(in the rows, 128 means zero)
Facts:
mukli fletra 664; suso fletra 664; dronova fletra 79; troplun fletra 664; vanir fletra 664; tudur fletra 709; grapas fletra 664; tuskes fletra 79
brustas fletra 79; ploflogren fletra 664; plimuta fletra 79; pleklu fletra 900; floful fletra 709; tova fletra 664; debel fletra 79; vuno fletra 79
zeku fletra 664; kabroklok fletra 709; savak fletra 709; skigraza fletra 625; difli fletra 79; kiron fletra 625; vuplok fletra 664; plostok fletra 79
subrin fletra 900; reko fletra 900; bebrim fletra 664; kestin fletra 664; brodropar fletra 664; bipe fletra 900; gefurur fletra 664; flople fletra 625
sazak fletra 625; pezene fletra 79; doplum fletra 664; pliron fletra 664; deklum fletra 664; nifumim fletra 664; biklivo fletra 664; pledi fletra 625
zoler fletra 664; gitem fletra 664; rular fletra 79; zeplugre fletra 79; fuplom fletra 79; putrer fletra 79; skigra fletra 664; bastan fletra 664
plidrur fletra 625; traro fletra 79; metrebruk fletra 664; grudul fletra 664; klapli fletra 664; vadretruk fletra 664; lesor fletra 709; viris fletra 664
dresel fletra 79; stadrom fletra 900; flokor fletra 79; grefla fletra 79; taflam fletra 79; gruna fletra 709; klobem fletra 664; rapla fletra 664
stime fletra 79; fubil fletra 625; mono fletra 709; driskevan fletra 709; digroder fletra 79; zateka fletra 664; sobi fletra 664; vodrul fletra 664
stifla fletra 664; skebitom fletra 625; gifan fletra 664; pudru fletra 664; grimi fletra 664; deplos fletra 664; gratrun fletra 900; goru fletra 664
vobal fletra 79; miski fletra 79; rerul fletra 900; dopakas fletra 625; drastum fletra 625; fovum fletra 664; trizi fletra 664; siklok fletra 79
pefles fletra 709; zizen fletra 79; skiskaze fletra 664; platre fletra 709; ravur fletra 900; treflus fletra 79; botrel fletra 664; bolatis fletra 79
feskal fletra 625; plaflel fletra 664; klunem fletra 900; klota fletra 664; gedel fletra 625; falak fletra 664; dragrir fletra 79; butro fletra 664
zazar fletra 79; bromemos fletra 79; losu fletra 79; dabobi fletra 709; zasto fletra 664; fazem fletra 664; skaskestel fletra 664; plaflos fletra 79
flikles fletra 625; grukladron fletra 900; tuflik fletra 664; breros fletra 625; vuklu fletra 709; mukli troflo vadretruk; suso troflo plostok; dronova troflo gruna
troplun troflo subrin; tuskes troflo brustas; brustas troflo klobem; plimuta troflo fazem; pleklu troflo metrebruk; tova troflo grefla; zeku troflo zizen; kabroklok troflo ravur
skigraza troflo deklum; kiron troflo bastan; plostok troflo skigraza; subrin troflo dragrir; bebrim troflo plaflel; kestin troflo dronova; brodropar troflo vodrul; bipe troflo gifan
gefurur troflo grudul; pezene troflo skiskaze; pliron troflo kestin; deklum troflo plidrur; biklivo troflo plaflos; zoler troflo gefurur; gitem troflo pezene; skigra troflo skaskestel
bastan troflo feskal; plidrur troflo stifla; traro troflo tuskes; grudul troflo zazar; vadretruk troflo biklivo; lesor troflo flikles; viris troflo traro; dresel troflo zeku
grefla troflo stadrom; taflam troflo stime; klobem troflo miski; rapla troflo butro; stime troflo mukli; driskevan troflo siklok; zateka troflo tova; stifla troflo klota
gifan troflo gitem; deplos troflo pefles; gratrun troflo dopakas; vobal troflo viris; miski troflo ploflogren; rerul troflo botrel; dopakas troflo pudru; drastum troflo plimuta
trizi troflo rerul; siklok troflo taflam; pefles troflo nifumim; zizen troflo rular; feskal troflo vuklu; plaflel troflo fovum; klota troflo treflus; falak troflo zateka
dragrir troflo gratrun; butro troflo doplum; zazar troflo goru; bromemos troflo bipe; dabobi troflo lesor; zasto troflo driskevan; fazem troflo bebrim; skaskestel troflo savak
plaflos troflo difli; grukladron troflo vobal; tuflik troflo digroder; mukli klober b; suso klober a; dronova klober a; troplun klober a; vanir klober b
tudur klober a; grapas klober a; tuskes klober b; brustas klober a; ploflogren klober a; plimuta klober a; pleklu klober b; floful klober a
tova klober a; debel klober a; vuno klober b; zeku klober b; kabroklok klober a; savak klober a; skigraza klober a; difli klober a
kiron klober b; vuplok klober b; plostok klober a; subrin klober b; reko klober a; bebrim klober b; kestin klober b; brodropar klober a
bipe klober a; gefurur klober a; flople klober b; sazak klober a; pezene klober b; doplum klober b; pliron klober a; deklum klober a
nifumim klober b; biklivo klober a; pledi klober a; zoler klober a; gitem klober a; rular klober a; zeplugre klober b; fuplom klober a
putrer klober a; skigra klober b; bastan klober b; plidrur klober a; traro klober b; metrebruk klober a; grudul klober a; klapli klober b
vadretruk klober b; lesor klober b; viris klober b; dresel klober a; stadrom klober a; flokor klober b; grefla klober a; taflam klober a
gruna klober a; klobem klober a; rapla klober a; stime klober b; fubil klober a; mono klober a; driskevan klober a; digroder klober a
zateka klober a; sobi klober a; vodrul klober b; stifla klober b; skebitom klober a; gifan klober a; pudru klober a; grimi klober a
deplos klober b; gratrun klober a; goru klober a; vobal klober a; miski klober a; rerul klober b; dopakas klober a; drastum klober b
fovum klober a; trizi klober a; siklok klober a; pefles klober b; zizen klober a; skiskaze klober b; platre klober b; ravur klober b
treflus klober a; botrel klober b; bolatis klober a; feskal klober a; plaflel klober b; klunem klober b; klota klober b; gedel klober b
falak klober a; dragrir klober a; butro klober a; zazar klober a; bromemos klober a; losu klober a; dabobi klober a; zasto klober b
fazem klober a; skaskestel klober a; plaflos klober b; flikles klober b; grukladron klober a; tuflik klober b; breros klober b; vuklu klober a
mukli flaneser 491; suso flaneser 642; dronova flaneser 276; troplun flaneser 276; vanir flaneser 276; tudur flaneser 491; grapas flaneser 642; tuskes flaneser 491
brustas flaneser 491; ploflogren flaneser 491; plimuta flaneser 491; pleklu flaneser 647; floful flaneser 736; tova flaneser 491; debel flaneser 850; vuno flaneser 850
zeku flaneser 736; kabroklok flaneser 850; savak flaneser 491; skigraza flaneser 850; difli flaneser 850; kiron flaneser 491; vuplok flaneser 491; plostok flaneser 491
subrin flaneser 491; reko flaneser 491; bebrim flaneser 491; kestin flaneser 736; brodropar flaneser 736; bipe flaneser 491; gefurur flaneser 642; flople flaneser 276
sazak flaneser 647; pezene flaneser 736; doplum flaneser 491; pliron flaneser 642; deklum flaneser 642; nifumim flaneser 642; biklivo flaneser 491; pledi flaneser 276
zoler flaneser 850; gitem flaneser 491; rular flaneser 736; zeplugre flaneser 736; fuplom flaneser 642; putrer flaneser 647; skigra flaneser 491; bastan flaneser 642
plidrur flaneser 647; traro flaneser 850; metrebruk flaneser 491; grudul flaneser 491; klapli flaneser 736; vadretruk flaneser 736; lesor flaneser 491; viris flaneser 491
dresel flaneser 276; stadrom flaneser 491; flokor flaneser 491; grefla flaneser 491; taflam flaneser 491; gruna flaneser 491; klobem flaneser 647; rapla flaneser 491
stime flaneser 736; fubil flaneser 491; mono flaneser 642; driskevan flaneser 491; digroder flaneser 491; zateka flaneser 491; sobi flaneser 491; vodrul flaneser 276
stifla flaneser 491; skebitom flaneser 850; gifan flaneser 736; pudru flaneser 491; grimi flaneser 850; deplos flaneser 491; gratrun flaneser 491; goru flaneser 642
vobal flaneser 491; miski flaneser 491; rerul flaneser 850; dopakas flaneser 491; drastum flaneser 647; fovum flaneser 642; trizi flaneser 736; siklok flaneser 736
pefles flaneser 642; zizen flaneser 647; skiskaze flaneser 491; platre flaneser 491; ravur flaneser 642; treflus flaneser 491; botrel flaneser 850; bolatis flaneser 276
feskal flaneser 850; plaflel flaneser 850; klunem flaneser 736; klota flaneser 491; gedel flaneser 491; falak flaneser 491; dragrir flaneser 491; butro flaneser 642
zazar flaneser 491; bromemos flaneser 491; losu flaneser 491; dabobi flaneser 647; zasto flaneser 736; fazem flaneser 276; skaskestel flaneser 491; plaflos flaneser 491
flikles flaneser 642; grukladron flaneser 647; tuflik flaneser 642; breros flaneser 642; vuklu flaneser 642

Known rows:
[120 147 132 131 144 108 141 108 122  52  93 186 118 131 104 167 106 156
 131 139 116 144 113  65 151  73 118 136  91 117 109 152 104 111 126 151
 114 112 113 122 198 132 105 163] -> pudru
[153 111 123 122 107 130 161 155 110  19 104 181 139 142 113 140 136  99
 119  93  88  96 119  93 153 109 121 133  85 128  77 126 131 136 105 152
 103 110 144 140 185 157  90 148] -> rerul
[158  99 135  90 106 121 131 130 117  61 125 121 121 142  99 114 114 111
 115  86 100 151 119  76 121  97 135 158 110  93 105 155  84 103  84 124
  85 142 121 166 163 185 112 124] -> feskal
[145 151 151 140 119 134 117 133 122  57 109 163 146 148 124 138 159 103
 125 113  71 107 132  97 164 108 135 115 109 130 101 118 147 123 119 153
  98  71 132 141 183 162 117 142] -> plaflos
[151 156 145 109 106 123 140 105 137  81 120 133 137 170 105 132 132 111
 138 123  90 129 134  90 169  75 120 119 132 110 102 152 136 109 101 151
 140 111 109 142 185 150 109 109] -> bromemos
[156 126 125  85  95 113 164 105 131  61 103 146 131 144  96 125 103 119
 137 105 112 125 111  84 139  85 124 125  99 113  73 159 115 104 117 152
 156 147 129 144 179 139  89 122] -> zoler
[129 131 118 111 107 111 138 100 127  46 130 143 123 159 114 144 106 117
 127 121  93 134 130  89 174  99 118 123 119 102  98 153 112 101 107 167
 113 124 110 146 180 161 105 134] -> fuplom
[143 141 147 145 138 127 122 138 118  47  83 193 134 122 121 151 137 138
 121 118  96 112 118  81 136 102 139 132  78 133 102 114 130 125 132 145
  96  74 144 131 192 156 112 166] -> skiskaze
[128 150 140 120 120 117 131 104 126  69 124 148 128 160 108 150 126 121
 129 126  93 135 130  81 171  81 118 130 127 108 112 145 121 110 104 157
 113 104 106 137 187 152 108 134] -> brustas
[137 139 137 124 136 101 135 122 135  56 117 174 134 145  84 160 134 139
 132 143  95 151 119  84 151  75 121 131  98 115 107 184 115 114 123 142
 127 115 115 128 185 142 123 124] -> plidrur
[108 154 130 135 136 112 131 100 117  60 115 163 123 145 113 160 117 137
 128 139  95 143 125  77 172  83 120 135 115 110 115 149 105 107 119 155
  97 100 107 134 189 151 113 154] -> gruna
[129 140 125 121 116 108 131 103 131  52 126 148 126 162 112 149 114 122
 132 134  91 135 129  91 177  90 118 125 120 104 104 155 115 109 112 168
 120 113 104 142 187 154 110 132] -> dronova
[121 187 114 142 102 143 139  71 117 105 122 116 132 165 118 154 114 145
 147 163  66 144 146 108 212  88 152 151 110 142  85 157 138 131 105 158
 116  93 151 125 163 199 116 120] -> plimuta
[147 140 134 108 107 103 146 105 145  50 127 154 137 169 100 143 121 109
 141 133  93 126 130  95 174  81 105 105 124 106  97 167 130 102 121 171
 152 123 101 142 188 131 104 117] -> dresel
[128 155 137 121 116 118 134 102 125  70 119 147 129 157 106 150 124 121
 136 129  90 135 133  84 176  79 120 128 127 111 110 146 120 111 106 157
 117 105 105 136 185 154 109 129] -> losu
[131 127 118 126 102 121 136 130 117  32 122 167 145 139 122 137 142  91
 122  99  71 103 122 103 169 127 126 110  99 124  80 131 138 111 125 167
 105  99 137 139 173 164 105 147] -> vuno
[131 141 150 123 121 135 112 112 110  78 121 123 117 155 125 135 115 124
 117 108  95 146 134  71 155  88 133 159 133  98 129 118 102 113  82 139
  65  90 107 151 183 183 113 146] -> digroder
[152 146 147 139 131 122 139 137 130  48  83 200 145 128 110 151 148 131
 131 124  90 103 116  91 145  94 129 112  77 137  87 131 145 124 143 149
 128  84 145 124 193 137 110 150] -> klota

Rows:
No name comes twice in this set of rows, the named rows included.
[129 112 108 100 118  96 153 117 124  37 126 168 130 140  84 152 117 125
 130 117  96 148 111  91 152  95 117 129  92 108  87 191  99 100 126 149
 123 148 122 135 168 149 112 135] : skigraza
[186 106 160 115 103 140 118 147 126  44  89 146 133 136 130 108 129 112
 112  83  97 101 122  84 110 116 145 136  88 111  90 104 122 120 105 136
  90  99 152 165 182 180 102 140] : bastan
[179 134 157 124 110 129 134 148 136  73  92 157 154 143 111 111 149 106
 141 104  81 102 117 111 124  95 143 121  91 142  86 125 154 128 139 135
 154  92 142 141 185 138  89 125] : zasto
[141 162 111 137 101 136 147  78 125  94  97 123 123 156 117 149  87 166
 149 167  88 142 135 106 179  90 161 158  82 142  73 159 126 134 120 152
 129 109 169 127 167 194 104 121] : fazem
[163 132 146 105 113 116 145 118 140  84 103 142 133 153  97 123 113 121
 149 115 107 132 116  93 130  71 129 135 109 119  99 153 124 114 128 141
 168 126 108 141 187 121  82 119] : trizi
[120 131 110 104 102 112 147  98 118  49 134 141 129 152 111 141 108 108
 133 109  91 135 122  89 173 102 119 126 118 105  92 153 107  99 108 167
 114 130 114 146 175 158 101 138] : debel
[103 125 106 115 113 115 136 101 104  43 132 143 115 143 120 148  99 119
 121 108  95 145 120  79 170 106 123 142 116  98 104 141  92 102 103 164
  82 122 112 143 173 169 101 164] : difli
[165 136 138 106 112 106 154 108 147  58  99 160 131 153  94 139 110 134
 145 132 112 124 118  88 147  72 116 116  99 114  86 166 123 106 129 158
 168 133 121 139 194 129  95 116] : troplun
[149 124 141 144 131 125 116 141 122  37  89 183 132 129 126 142 126 135
 119 118  92 112 119  87 132 113 140 133  74 124  98 115 121 124 129 148
  90  82 147 141 188 165 109 163] : vodrul
[152 177 129 157 107 154 137 107 121  88  83 155 147 140 126 148 137 150
 141 156  66 115 132 113 176 106 170 143  65 166  67 132 162 147 132 145
 117  70 193 122 168 193 114 132] : bebrim
[140 134 116  92  90 114 156  98 130  60 125 136 134 154 103 130 113 100
 138 110  90 127 120  92 163  91 116 116 120 103  78 163 120  98 114 159
 144 137 119 149 178 147  98 118] : kabroklok
[171 170 133 148 105 146 130 123 131  94 109 140 164 152 103 143 165 137
 142 159  46 124 140 131 178 105 169 135  70 167  68 165 173 147 129 138
 130  79 191 127 157 203 136  94] : drastum

Now the same elements, written a new way:
Known rows:
[111 149 140 124 120 118 144 120 138 166 146 122 123] -> bolatis
[138 138 148 117 119 124 138 130 163 151  94 114 146] -> zazar
[148 133 159 120 102 129 143 132 162 150  75 116 172] -> grudul
[135 121 100 145 160 156  92 150  87  91 129 124 109] -> deplos
[138 138 150 118 116 124 135 133 165 150  91 114 146] -> bromemos
[114 127 128 110 120 105 124 174 209 163  80  79 153] -> vobal
[124 101  75 169 157 138  89 122  90  67 197 137  69] -> platre
[ 87 107 110 101 123  83 116 214 247 174  74  47 157] -> brustas
[143 140 152 117 119 129 134 135 171 151  78 111 159] -> plimuta
[108 125 153 131  97 100 164 110 117 147 154 132 133] -> pudru
[ 94 135 161 110 102 107 175 128 127 161 137 148 153] -> grapas
[ 94 134 160 115 101 105 174 124 120 162 144 148 151] -> goru
[127 144 162 104 103 130 160 146 161 165  81 135 178] -> pliron
[ 91 114  81 132 169 143  98 113  57  90 194 159  76] -> breros
[133 117  85 143 163 163  90 155 129  88 135 142 110] -> pefles
[ 94 142 151 110 120 111 161 130 135 159 142 139 134] -> fuplom
[100 113  93 142 155 136 128 146  68  93 184 138  94] -> klapli
[138 120 132 118  98 116 132  94 162 138 111 129 142] -> feskal

Rows:
No name comes twice in this set of rows, the named rows included.
[114 135 156 129 119 108 157 105 115 142 151 132 131] : treflus
[104 132 145 129 116 100 151 111 121 142 159 127 117] : digroder
[163 131 132 146  85 134 111 102 188 125 104 137 126] : driskevan
[123 131 152 110  92 119 166 139 162 159  99 120 169] : brodropar
[124 126  90 130 174 161 105 168 112  97 128 119 110] : pezene
[152 148  96 160 135 169  62 115  69  77 148 164  43] : mukli
[153 155 150 135  81 133 121 103 139 142 107 146 118] : biklivo
[104 120 124 113 119  98 127 173 204 163  93  78 146] : miski
[ 98 120 145 129  97  90 157 123 132 149 157 117 133] : ploflogren
[131 141 169 101 109 134 167 139 154 166  75 135 190] : suso
[106 118  90 150 174 138  97 137  62  84 187 131  67] : flokor
[147 107  79 160 158 159  77 137 124  73 143 127  91] : lesor
[100  97  71 129 166 127  79 217 155 107 108  72 120] : viris

